Below are the code and all the weights of a small trained network. Each question names an input and a class and asks about switching units off, where a switched-off unit gives its printed mean instead of its output.

import numpy as np


def w(rows, s, z=0):
    codes = np.array(rows[::2]) - 128.0
    scale = np.full(codes.shape[1], s)
    scale[-1] = z or s
    return codes * scale


def f(y):
    return np.maximum(y, 0)


def log_softmax(a):
    a = a - a.max(-1, keepdims=True)
    return a - np.log(np.exp(a).sum(-1, keepdims=True))


def net(x, mask):
    res = np.array(x, float).reshape(1, 8) / 4 @ E
    y = f(res @ A[0][:, :-1].T + A[0][:, -1])
    res = res + np.where(mask, y, B[0][:, -1]) @ B[0][:, :-1]
    return log_softmax(res[-1] @ U[:, :-1].T + U[:, -1])


A, B = {}, {}
E = w([
[164,120,243,153,162,159,124,54],'x0',
[177,84,118,3,33,129,67,133],'x1',
[189,150,122,115,201,5,85,125],'x2',
[138,64,64,146,169,114,123,118],'x3',
[133,166,167,172,108,131,39,112],'x4',
[194,116,167,134,84,123,235,94],'x5',
[146,126,201,133,116,148,174,115],'x6',
[50,230,38,100,178,142,157,82],'x7',
],0.0075)
A[0] = w([
[107,127,41,151,212,121,44,127,235],'n0',
[100,174,79,177,127,134,77,73,207],'n1',
[205,109,119,250,103,166,143,64,238],'n2',
[55,205,197,194,163,74,63,160,220],'n3',
[212,96,170,203,38,47,54,135,247],'n4',
[150,115,113,70,184,106,254,132,167],'n5',
[97,94,89,102,83,181,112,55,145],'n6',
[199,191,155,101,136,187,97,97,108],'n7',
[80,192,36,127,144,110,100,116,253],'n8',
[163,193,151,162,113,97,78,57,189],'n9',
[193,103,171,101,126,175,125,55,144],'n10',
[104,126,147,146,139,99,209,115,64],'n11',
],0.0065,0.0036)
B[0] = w([
[53,105,200,60,128,152,63,62,249],'n0',
[57,191,179,103,216,148,53,59,200],'n1',
[118,20,142,66,127,169,60,99,223],'n2',
[105,86,209,68,168,112,79,112,234],'n3',
[146,23,252,43,212,78,104,28,254],'n4',
[126,52,51,62,51,47,169,56,208],'n5',
[47,123,91,127,126,145,24,139,169],'n6',
[43,125,155,79,86,216,54,96,163],'n7',
[55,88,98,98,185,253,59,57,244],'n8',
[130,155,242,99,246,138,85,37,197],'n9',
[113,130,205,91,198,218,68,29,189],'n10',
[132,59,108,161,53,115,166,96,163],'n11',
],0.0057,0.0081)
U = w([
[206,2,182,19,122,49,164,63,186],'0',
[108,148,238,73,210,161,25,47,254],'1',
[142,184,112,157,123,108,139,156,8],'2',
[21,119,17,77,73,175,118,87,186],'3',
[101,76,29,114,56,144,249,179,35],'4',
],0.0058,0.0032)

Each question gives the input, the list of numbers given to net, and the class t.
The units are the neurons (one row each of A and B). Each row of codes is followed by its name. A weight is (code - 128) times the scale printed after its matrix; where a second scale follows, it is the last column's (A, B and U).
mask holds one flag per neuron, in row order. A switched-off neuron (its flag False) gives its mean, the last column of its row in B, instead of its output. The means were averaged over made-up inputs and are rounded, as every weight is.
A unit's drop is (log p(t) with every unit on - log p(t) with that unit switched off) / (log p(t) with every unit on - log p(t) with every unit switched off).
The circuit of an input: a set's keep is (log p(t) with only the set's units on - log p(t) with every unit switched off) / (log p(t) with every unit on - log p(t) with every unit switched off). Starting from all 12 units, units are removed one at a time, each time the one whose removal leaves the highest keep (on an exact tie, the one counted first), for as long as the keep stays at least 0.8.
circuit, biggest first: the units of the circuit, biggest drop first
top k neurons: the k neurons with the biggest drops, biggest first
drop when u is switched off: that unit's drop, to one decimal
input [0,-5,-2,1,-6,1,-5,-4], class 4: top neuron => n4
input [-3,-6,4,1,-4,3,-1,-1], class 3: circuit, biggest first => n4, n9
input [4,-6,-3,-2,-5,7,-4,6], class 0: top 2 neurons => n5, n2
input [6,-6,-3,7,-2,7,4,7], class 0: circuit, biggest first => n5, n11
input [-5,-1,-6,-5,3,4,-5,4], class 3: circuit, biggest first => n4, n9
input [6,-5,-2,5,-4,4,-6,6], class 3: circuit, biggest first => n4, n5, n9
input [-1,-7,-6,-2,-1,4,6,-3], class 0: top 2 neurons => n2, n8
input [-1,3,-2,0,-8,7,-5,4], class 3: top 2 neurons => n4, n6
input [2,1,-6,8,0,2,4,4], class 3: drop when n6 is switched off => 0.1
input [8,-3,8,8,-8,4,7,7], class 0: drop when n4 is switched off => 0.0
input [-2,0,-8,7,-4,-3,-4,-4], class 3: drop when n4 is switched off => 0.2
input [-1,-6,-6,7,2,7,-6,0], class 3: drop when n4 is switched off => 0.3
